Below are the code and all the weights of a small trained network. Each question names an input and a target symbol and asks about switching units off, where a switched-off unit gives its printed mean instead of its output.

import numpy as np


def w(rows, s, z=0):
    codes = np.array(rows[::2]) - 128.0
    scale = np.full(codes.shape[1], s)
    scale[-1] = z or s
    return codes * scale


def f(y):
    return y / 2 * (1 + np.tanh(0.7978845608 * (y + 0.044715 * y**3)))


def softmax(a):
    e = np.exp(a - a.max(-1, keepdims=True))
    return e / e.sum(-1, keepdims=True)


def log_softmax(a):
    a = a - a.max(-1, keepdims=True)
    return a - np.log(np.exp(a).sum(-1, keepdims=True))


def net(x, mask):
    ids = ['αβγδεζηθλμξστφψω'.index(c) for c in x.split()]
    T = len(ids)
    res = E[ids] + P[:T]
    u = 0
    for l in range(2):
        r = res
        for j in range(3):
            rows = slice(2 * j, 2 * j + 2)
            q, k, v = (r @ M[l][rows].T for M in (Q, K, V))
            z = softmax(np.where(np.tri(T) > 0, q @ k.T / 2**0.5, -1e9)) @ v
            o = O[l][rows]
            res = res + np.where(mask[u + j], z, o[:, -1]) @ o[:, :-1]
        u += 3
        y = f(res @ A[l][:, :-1].T + A[l][:, -1])
        res = res + np.where(mask[u : u + 4], y, B[l][:, -1]) @ B[l][:, :-1]
        u += 4
    return log_softmax(res[-1] @ U[:, :-1].T + U[:, -1])


Q, K, V, O, A, B = {}, {}, {}, {}, {}, {}
E = w([
[131,171,58,196,90,192,142,177,116,97],'α',
[199,91,145,90,120,213,190,160,193,230],'β',
[158,27,123,170,65,74,101,93,153,143],'γ',
[73,123,137,125,201,105,125,81,121,164],'δ',
[175,109,159,201,179,185,106,192,159,209],'ε',
[99,162,154,28,118,112,216,94,126,186],'ζ',
[125,200,141,133,114,70,96,71,158,74],'η',
[143,119,134,111,210,91,98,146,157,97],'θ',
[115,118,127,168,221,90,155,95,157,116],'λ',
[135,174,113,221,117,230,119,94,197,153],'μ',
[122,134,149,24,177,114,214,157,176,110],'ξ',
[81,165,207,192,130,141,115,248,149,194],'σ',
[20,107,77,163,78,184,103,165,183,108],'τ',
[142,113,110,154,202,102,170,105,68,173],'φ',
[143,106,123,154,54,186,62,170,137,190],'ψ',
[83,33,51,85,70,153,73,154,136,101],'ω',
],0.014)
P = w([
[161,133,255,142,149,228,99,76,71,89],'0',
[154,146,114,131,145,123,127,115,153,164],'1',
[170,142,126,141,150,181,114,86,73,138],'2',
[83,109,120,159,103,115,161,208,163,158],'3',
[199,159,34,129,122,66,145,118,172,185],'4',
[117,123,160,139,90,191,187,174,177,155],'5',
[108,100,59,165,77,53,213,203,195,178],'6',
],0.0093)
Q[0] = w([
[81,117,126,124,144,49,164,138,92,96],'L0H0',
[87,127,84,171,77,119,136,203,161,175],'L0H0',
[119,189,79,72,211,8,153,99,110,135],'L0H1',
[185,171,160,50,225,128,120,16,83,88],'L0H1',
[190,83,79,113,82,112,94,131,121,119],'L0H2',
[86,65,92,117,94,144,131,107,156,148],'L0H2',
],0.013)
K[0] = w([
[137,156,108,180,135,32,54,105,131,130],'L0H0',
[151,152,57,99,118,109,143,172,198,194],'L0H0',
[129,143,41,179,179,108,10,109,119,139],'L0H1',
[102,100,154,225,153,145,25,108,38,65],'L0H1',
[143,86,115,86,157,151,167,50,105,143],'L0H2',
[133,159,85,61,90,149,182,112,192,128],'L0H2',
],0.012)
V[0] = w([
[97,179,127,70,88,194,158,167,135,199],'L0H0',
[71,88,99,136,234,149,219,140,87,140],'L0H0',
[68,99,158,2,103,131,123,65,103,188],'L0H1',
[208,54,86,62,168,149,101,212,89,72],'L0H1',
[194,93,146,118,237,112,103,147,151,173],'L0H2',
[127,109,54,189,153,84,77,73,85,88],'L0H2',
],0.0072)
O[0] = w([
[154,91,70,199,132,126,151,171,85,43,237],'L0H0',
[44,116,225,202,118,57,219,119,134,107,159],'L0H0',
[202,3,161,173,46,129,175,137,169,67,150],'L0H1',
[59,55,39,122,175,196,208,17,124,161,87],'L0H1',
[111,199,154,160,78,128,226,70,144,156,205],'L0H2',
[90,68,178,63,70,114,78,107,139,192,4],'L0H2',
],0.0072,0.0034)
A[0] = w([
[103,60,46,109,62,120,115,127,67,45,3],'L0N0',
[126,2,113,31,65,105,67,111,116,132,28],'L0N1',
[159,179,148,112,156,65,147,129,24,123,186],'L0N2',
[49,158,106,43,83,98,49,85,182,14,169],'L0N3',
],0.0073,0.0045)
B[0] = w([
[112,177,184,201,134,170,129,150,168,208,203],'L0N0',
[68,230,188,125,60,70,192,139,121,112,202],'L0N1',
[97,97,141,71,153,96,156,148,1,132,250],'L0N2',
[72,30,143,141,200,172,215,167,125,172,171],'L0N3',
],0.0081,0.0026)
Q[1] = w([
[129,124,103,254,91,95,186,200,203,174],'L1H0',
[160,185,168,120,66,152,84,109,144,143],'L1H0',
[78,139,19,161,70,91,123,207,188,205],'L1H1',
[109,126,152,133,93,229,53,126,72,120],'L1H1',
[193,142,205,94,178,177,113,33,65,63],'L1H2',
[157,138,112,82,126,29,116,49,156,86],'L1H2',
],0.0082)
K[1] = w([
[159,117,98,62,106,125,219,170,133,122],'L1H0',
[117,110,175,141,161,103,145,102,148,78],'L1H0',
[101,148,14,137,109,52,107,136,185,198],'L1H1',
[83,137,146,64,125,175,85,106,133,84],'L1H1',
[102,135,252,107,144,229,112,99,81,2],'L1H2',
[165,68,114,100,86,120,99,42,29,141],'L1H2',
],0.0086)
V[1] = w([
[103,166,140,26,166,82,156,135,183,37],'L1H0',
[235,110,131,154,162,151,153,133,179,182],'L1H0',
[176,99,63,111,101,103,185,125,171,55],'L1H1',
[104,115,160,122,60,117,88,137,97,82],'L1H1',
[156,104,123,101,104,176,176,137,2,166],'L1H2',
[89,122,121,90,179,132,169,196,186,107],'L1H2',
],0.0082)
O[1] = w([
[96,127,169,230,73,139,54,48,22,214,53],'L1H0',
[163,110,127,30,88,177,254,145,74,127,255],'L1H0',
[110,80,217,164,146,242,120,133,37,105,120],'L1H1',
[154,127,52,224,166,95,80,145,131,149,17],'L1H1',
[18,52,88,130,8,164,100,181,107,191,211],'L1H2',
[147,43,158,69,162,131,9,39,64,69,214],'L1H2',
],0.0063,0.0031)
A[1] = w([
[51,42,132,58,166,77,181,26,68,152,63],'L1N0',
[40,225,154,19,206,73,139,91,86,190,2],'L1N1',
[56,208,30,102,161,80,129,68,74,2,182],'L1N2',
[157,118,225,62,170,4,109,89,67,115,146],'L1N3',
],0.0056,0.0037)
B[1] = w([
[115,158,165,88,117,167,62,73,204,84,253],'L1N0',
[139,115,125,247,164,189,98,222,164,125,233],'L1N1',
[82,137,83,179,112,108,131,73,98,48,194],'L1N2',
[213,116,152,105,50,100,107,152,87,96,204],'L1N3',
],0.011,0.0041)
U = w([
[99,48,102,146,194,160,71,152,141,108,101],'α',
[101,167,160,84,100,144,118,131,117,100,86],'β',
[149,145,155,124,255,157,144,137,126,245,185],'γ',
[162,150,169,94,65,8,179,102,121,151,201],'δ',
[102,161,128,160,119,152,134,126,161,75,6],'ε',
[95,78,121,178,144,142,135,95,40,191,226],'ζ',
[188,108,91,68,82,157,38,168,117,182,186],'η',
[172,219,130,136,142,192,99,58,179,122,119],'θ',
[177,111,178,192,90,139,104,160,180,95,2],'λ',
[117,180,158,130,156,101,114,215,66,116,72],'μ',
[129,147,162,116,90,143,88,84,87,103,143],'ξ',
[101,155,61,139,91,98,134,85,64,77,157],'σ',
[171,97,108,103,106,89,93,117,107,77,143],'τ',
[26,99,158,119,104,112,136,159,169,168,96],'φ',
[139,82,67,131,151,129,196,123,113,114,137],'ψ',
[148,84,92,106,133,115,121,34,175,115,175],'ω',
],0.0078,0.0055)

Each question gives the input, a string of symbols that net reads in full, and the target symbol t.
The units are the heads (2 rows each of Q, K, V and O) and the neurons (one row each of A and B). Each row of codes is followed by its name. A weight is (code - 128) times the scale printed after its matrix; where a second scale follows, it is the last column's (O, A, B and U).
mask holds one flag per unit, layer by layer, with each layer's heads first. A switched-off unit (its flag False) gives its mean, the last column of its rows in O or B, instead of its output. The means were averaged over made-up inputs and are rounded, as every weight is.
A unit's drop is (log p(t) with every unit on - log p(t) with that unit switched off) / (log p(t) with every unit on - log p(t) with every unit switched off).
The circuit of an input: a set's keep is (log p(t) with only the set's units on - log p(t) with every unit switched off) / (log p(t) with every unit on - log p(t) with every unit switched off). Starting from the 12 units with the biggest drops (on a tie, the unit counted first), units are removed one at a time, each time the one whose removal leaves the highest keep (on an exact tie, the one counted first), for as long as the keep stays at least 0.8.
units of the circuit, in order: the units of the circuit, biggest drop first
most important unit: the unit with the biggest drop
k most important neurons: the k neurons with the biggest drops, biggest first
heads that matter: for each layer, one digit per head in row order, 1 if its drop is at least 0.15 and else 0, layers parted by /
input ω τ ω ξ ω δ ξ, target ω: heads that matter	010 / 001
input γ β μ, target ψ: most important unit	L1H0
input θ ζ τ ε, target λ: heads that matter	010 / 000
input φ σ γ φ ξ ξ γ, target ζ: heads that matter	000 / 110
input η λ ζ ε ξ ψ, target ζ: heads that matter	000 / 100
input μ μ φ μ, target θ: units of the circuit, in order	L0H1, L1H2
input α φ ψ τ β γ, target ψ: heads that matter	100 / 100
input β ψ φ τ δ ω δ, target δ: 2 most important neurons	L1N1, L1N3
input μ η ψ, target η: units of the circuit, in order	L0H0, L0H2
input θ γ α ψ ψ λ ω, target φ: units of the circuit, in order	L0N1, L0H2, L0N0
input β λ λ α, target ψ: units of the circuit, in order	L1H0, L0H1, L1N0
input γ μ ω ω ω μ φ, target ω: heads that matter	010 / 000
input φ τ ω θ ζ, target ω: units of the circuit, in order	L0H1, L1N0
input λ ξ γ η ω, target ζ: units of the circuit, in order	L1H0, L0N0, L0H1
input δ β γ ζ φ γ, target λ: units of the circuit, in order	L0H1
input β η μ, target ψ: heads that matter	110 / 100
input φ σ γ β δ ψ, target ψ: units of the circuit, in order	L1H0, L0H0, L0H1
input ε φ α, target σ: units of the circuit, in order	L0H1, L1N2, L1H1
input β φ γ, target ψ: units of the circuit, in order	L1H0, L0H1, L0H2
input φ μ τ γ, target δ: heads that matter	001 / 001
input α ξ α, target ζ: heads that matter	000 / 100
input ζ φ φ δ δ λ δ, target δ: heads that matter	110 / 000
input σ θ ξ φ φ φ δ, target φ: most important unit	L1H2
input ε λ θ δ τ, target α: units of the circuit, in order	L0N3, L0H2, L1H2
input β θ τ β β τ ψ, target ψ: heads that matter	000 / 100
input ε δ λ α, target σ: heads that matter	010 / 000
input ε μ φ λ η, target φ: most important neuron	L0N2
